Below is a small trained network, with its code and all its weights. Each question gives an input and a class and asks what happens when units are switched off, that is, made to give their printed mean instead of their output.

import numpy as np


def w(rows, s, z=0):
    codes = np.array(rows[::2]) - 128.0
    scale = np.full(codes.shape[1], s)
    scale[-1] = z or s
    return codes * scale


def f(y):
    return y / 2 * (1 + np.tanh(0.7978845608 * (y + 0.044715 * y**3)))


def log_softmax(a):
    a = a - a.max(-1, keepdims=True)
    return a - np.log(np.exp(a).sum(-1, keepdims=True))


def net(x, mask):
    res = np.array(x, float).reshape(1, 2) / 4 @ E
    y = f(res @ A[0][:, :-1].T + A[0][:, -1])
    res = res + np.where(mask, y, B[0][:, -1]) @ B[0][:, :-1]
    return log_softmax(res[-1] @ U[:, :-1].T + U[:, -1])


A, B = {}, {}
E = w([
[55,254,47,133,10],'x0',
[27,71,174,8,140],'x1',
],0.0084)
A[0] = w([
[178,91,121,154,186,96],'n1',
[144,144,87,139,190,253],'n2',
[111,180,65,170,88,100],'n3',
[195,116,159,97,144,90],'n4',
[205,151,121,166,100,91],'n5',
[249,183,97,240,144,99],'n6',
[195,92,162,98,169,107],'n7',
[143,68,150,105,166,89],'n8',
[98,185,123,145,46,108],'n9',
[22,108,139,22,162,72],'n10',
[246,59,134,189,159,110],'n11',
[80,173,100,124,64,94],'n12',
[154,143,122,227,141,95],'n13',
],0.014,0.016)
B[0] = w([
[134,115,76,79,166,169],'n1',
[134,7,166,225,18,251],'n2',
[173,152,77,80,169,181],'n3',
[167,163,96,94,166,148],'n4',
[138,185,156,64,184,159],'n5',
[35,226,228,120,139,223],'n6',
[202,124,99,119,142,181],'n7',
[160,165,79,64,187,165],'n8',
[174,81,75,103,115,187],'n9',
[37,216,205,86,199,189],'n10',
[178,124,84,60,167,216],'n11',
[187,102,73,100,156,179],'n12',
[82,212,146,100,171,166],'n13',
],0.014,0.016)
U = w([
[73,161,187,134,135,129],'0',
[190,115,35,123,132,49],'1',
[122,47,166,252,71,254],'2',
],0.022,0.0072)

Each question gives the input, the list of numbers given to net, and the class t.
The units are the neurons (one row each of A and B). Each row of codes is followed by its name. A weight is (code - 128) times the scale printed after its matrix; where a second scale follows, it is the last column's (A, B and U).
mask holds one flag per neuron, in row order. A switched-off neuron (its flag False) gives its mean, the last column of its row in B, instead of its output. The means were averaged over made-up inputs and are rounded, as every weight is.
A unit's drop is (log p(t) with every unit on - log p(t) with that unit switched off) / (log p(t) with every unit on - log p(t) with every unit switched off).
The circuit of an input: a set's keep is (log p(t) with only the set's units on - log p(t) with every unit switched off) / (log p(t) with every unit on - log p(t) with every unit switched off). Starting from the 12 units with the biggest drops (on a tie, the unit counted first), units are removed one at a time, each time the one whose removal leaves the highest keep (on an exact tie, the one counted first), for as long as the keep stays at least 0.8.
units of the circuit, in order: the units of the circuit, biggest drop first
most important unit: the unit with the biggest drop
top k neurons: the k neurons with the biggest drops, biggest first
drop of u: that unit's drop, to one decimal
input [-4,-8], class 0: most important unit	n6
input [8,-8], class 0: top 3 neurons	n6, n13, n11
input [-8,7], class 1: top 3 neurons	n6, n7, n8
input [-5,-5], class 0: top 2 neurons	n6, n9
input [4,3], class 1: top 3 neurons	n6, n2, n12
input [-2,-3], class 2: top 2 neurons	n10, n2
input [-4,3], class 1: top 3 neurons	n6, n8, n7
input [8,7], class 1: top 2 neurons	n12, n6
input [5,4], class 1: top 2 neurons	n6, n12
input [6,-6], class 0: top 3 neurons	n6, n11, n13
input [4,-4], class 0: top 3 neurons	n6, n11, n7
input [7,6], class 1: top 3 neurons	n6, n12, n9
input [-6,5], class 1: top 2 neurons	n6, n7
input [3,-8], class 0: units of the circuit, in order	n6
input [1,3], class 2: drop of n6	0.4
input [-4,-5], class 0: drop of n6	3.0
input [2,-4], class 0: drop of n6	1.5
input [3,1], class 2: drop of n11	0.3
